Below is a small trained network, with its code and all its weights. Each question gives an input and a target symbol and asks what happens when units are switched off, that is, made to give their printed mean instead of their output.

import numpy as np


def w(rows, s, z=0):
    codes = np.array(rows[::2]) - 128.0
    scale = np.full(codes.shape[1], s)
    scale[-1] = z or s
    return codes * scale


def norm(h):
    return h / np.sqrt((h * h).mean(-1, keepdims=True) + 1e-5)


def f(y):
    return np.maximum(y, 0)


def softmax(a):
    e = np.exp(a - a.max(-1, keepdims=True))
    return e / e.sum(-1, keepdims=True)


def log_softmax(a):
    a = a - a.max(-1, keepdims=True)
    return a - np.log(np.exp(a).sum(-1, keepdims=True))


def net(x, mask):
    ids = ['βγεηθξφ'.index(c) for c in x.split()]
    T = len(ids)
    res = E[ids] + P[:T]
    r = norm(res)
    for j in range(2):
        rows = slice(2 * j, 2 * j + 2)
        q, k, v = (r @ M[0][rows].T for M in (Q, K, V))
        z = softmax(np.where(np.tri(T) > 0, q @ k.T / 2**0.5, -1e9)) @ v
        o = O[0][rows]
        res = res + np.where(mask[j], z, o[:, -1]) @ o[:, :-1]
    y = f(norm(res) @ A[0][:, :-1].T + A[0][:, -1])
    res = res + np.where(mask[2:6], y, B[0][:, -1]) @ B[0][:, :-1]
    return log_softmax(norm(res)[-1] @ U[:, :-1].T + U[:, -1])


Q, K, V, O, A, B = {}, {}, {}, {}, {}, {}
E = w([
[5,63,168,144,94],'β',
[96,132,151,109,121],'γ',
[99,148,97,115,80],'ε',
[94,149,152,149,130],'η',
[68,73,179,174,73],'θ',
[73,152,147,128,130],'ξ',
[157,163,224,147,125],'φ',
],0.016)
P = w([
[142,102,133,155,118],'0',
[143,41,2,71,4],'1',
[102,82,231,122,54],'2',
[160,102,124,116,202],'3',
[126,140,119,220,150],'4',
[104,170,206,123,63],'5',
[178,131,92,122,205],'6',
[142,153,36,69,50],'7',
[113,118,227,106,94],'8',
[203,172,77,111,212],'9',
[147,144,82,29,38],'10',
],0.0098)
Q[0] = w([
[92,172,127,123,28],'h0',
[82,111,64,195,195],'h0',
[118,182,181,193,250],'h1',
[117,99,110,151,118],'h1',
],0.012)
K[0] = w([
[169,250,109,108,203],'h0',
[91,78,120,121,170],'h0',
[138,228,115,88,181],'h1',
[130,138,98,136,145],'h1',
],0.014)
V[0] = w([
[75,62,100,73,83],'h0',
[188,79,151,169,113],'h0',
[118,193,74,245,141],'h1',
[137,120,189,229,132],'h1',
],0.011)
O[0] = w([
[103,215,173,123,187,169],'h0',
[89,1,95,150,247,47],'h0',
[78,61,168,89,213,78],'h1',
[163,131,135,56,182,254],'h1',
],0.0089,0.0031)
A[0] = w([
[162,246,245,137,241,168],'n0',
[2,74,144,128,134,42],'n1',
[5,190,19,84,68,119],'n2',
[100,103,236,156,45,254],'n3',
],0.0057,0.00065)
B[0] = w([
[134,51,1,172,142,255],'n0',
[154,164,187,181,66,179],'n1',
[235,113,205,90,219,212],'n2',
[89,107,106,143,67,225],'n3',
],0.0087,0.0061)
U = w([
[103,107,158,82,164,127],'β',
[171,189,170,195,124,2],'γ',
[193,116,178,171,143,185],'ε',
[58,83,16,139,80,135],'η',
[113,172,53,187,50,115],'θ',
[1,221,159,127,76,231],'ξ',
[156,19,138,198,73,39],'φ',
],0.0089,0.00081)

Each question gives the input, a string of symbols that net reads in full, and the target symbol t.
The units are the heads (2 rows each of Q, K, V and O) and the neurons (one row each of A and B). Each row of codes is followed by its name. A weight is (code - 128) times the scale printed after its matrix; where a second scale follows, it is the last column's (O, A, B and U).
mask holds one flag per unit, heads first, then neurons. A switched-off unit (its flag False) gives its mean, the last column of its rows in O or B, instead of its output. The means were averaged over made-up inputs and are rounded, as every weight is.
A unit's drop is (log p(t) with every unit on - log p(t) with that unit switched off) / (log p(t) with every unit on - log p(t) with every unit switched off).
The circuit of an input: a set's keep is (log p(t) with only the set's units on - log p(t) with every unit switched off) / (log p(t) with every unit on - log p(t) with every unit switched off). Starting from all 6 units, units are removed one at a time, each time the one whose removal leaves the highest keep (on an exact tie, the one counted first), for as long as the keep stays at least 0.8.
circuit, biggest first: the units of the circuit, biggest drop first
k most important neurons: the k neurons with the biggest drops, biggest first
which heads matter: for each layer, one digit per head in row order, 1 if its drop is at least 0.15 and else 0, layers parted by /
drop when u is switched off: that unit's drop, to one decimal
input ξ φ ξ ξ φ ε, target φ: circuit, biggest first : (h0)
input ξ η θ, target ξ: which heads matter : 10
input η φ η η ξ, target φ: which heads matter : 10
input ξ ξ ξ ε ξ ξ ξ γ φ, target φ: circuit, biggest first : (n0, n3)
input ξ ε η η ε, target φ: which heads matter : 11
input β γ β ξ ξ γ γ ξ θ, target ξ: circuit, biggest first : (n0, n2)
input ξ θ ξ ξ ε, target γ: which heads matter : 00
input β γ γ γ, target θ: which heads matter : 01
input ξ θ η φ γ, target η: 2 most important neurons : (n2, n0)
input η φ η ξ, target η: 2 most important neurons : (n2, n0)
input β η θ ξ, target η: 2 most important neurons : (n0, n2)
input β φ η φ ε φ ε, target ε: 2 most important neurons : (n2, n0)
input φ γ ξ ε, target γ: 3 most important neurons : (n2, n0, n3)
input φ ξ ε θ γ, target β: most important neuron : (n3)
input θ ξ φ η, target β: drop when h1 is switched off : 0.6
input η ε ξ β ε, target ε: drop when n2 is switched off : 0.7
input ξ γ θ β, target ξ: drop when n1 is switched off : 0.1
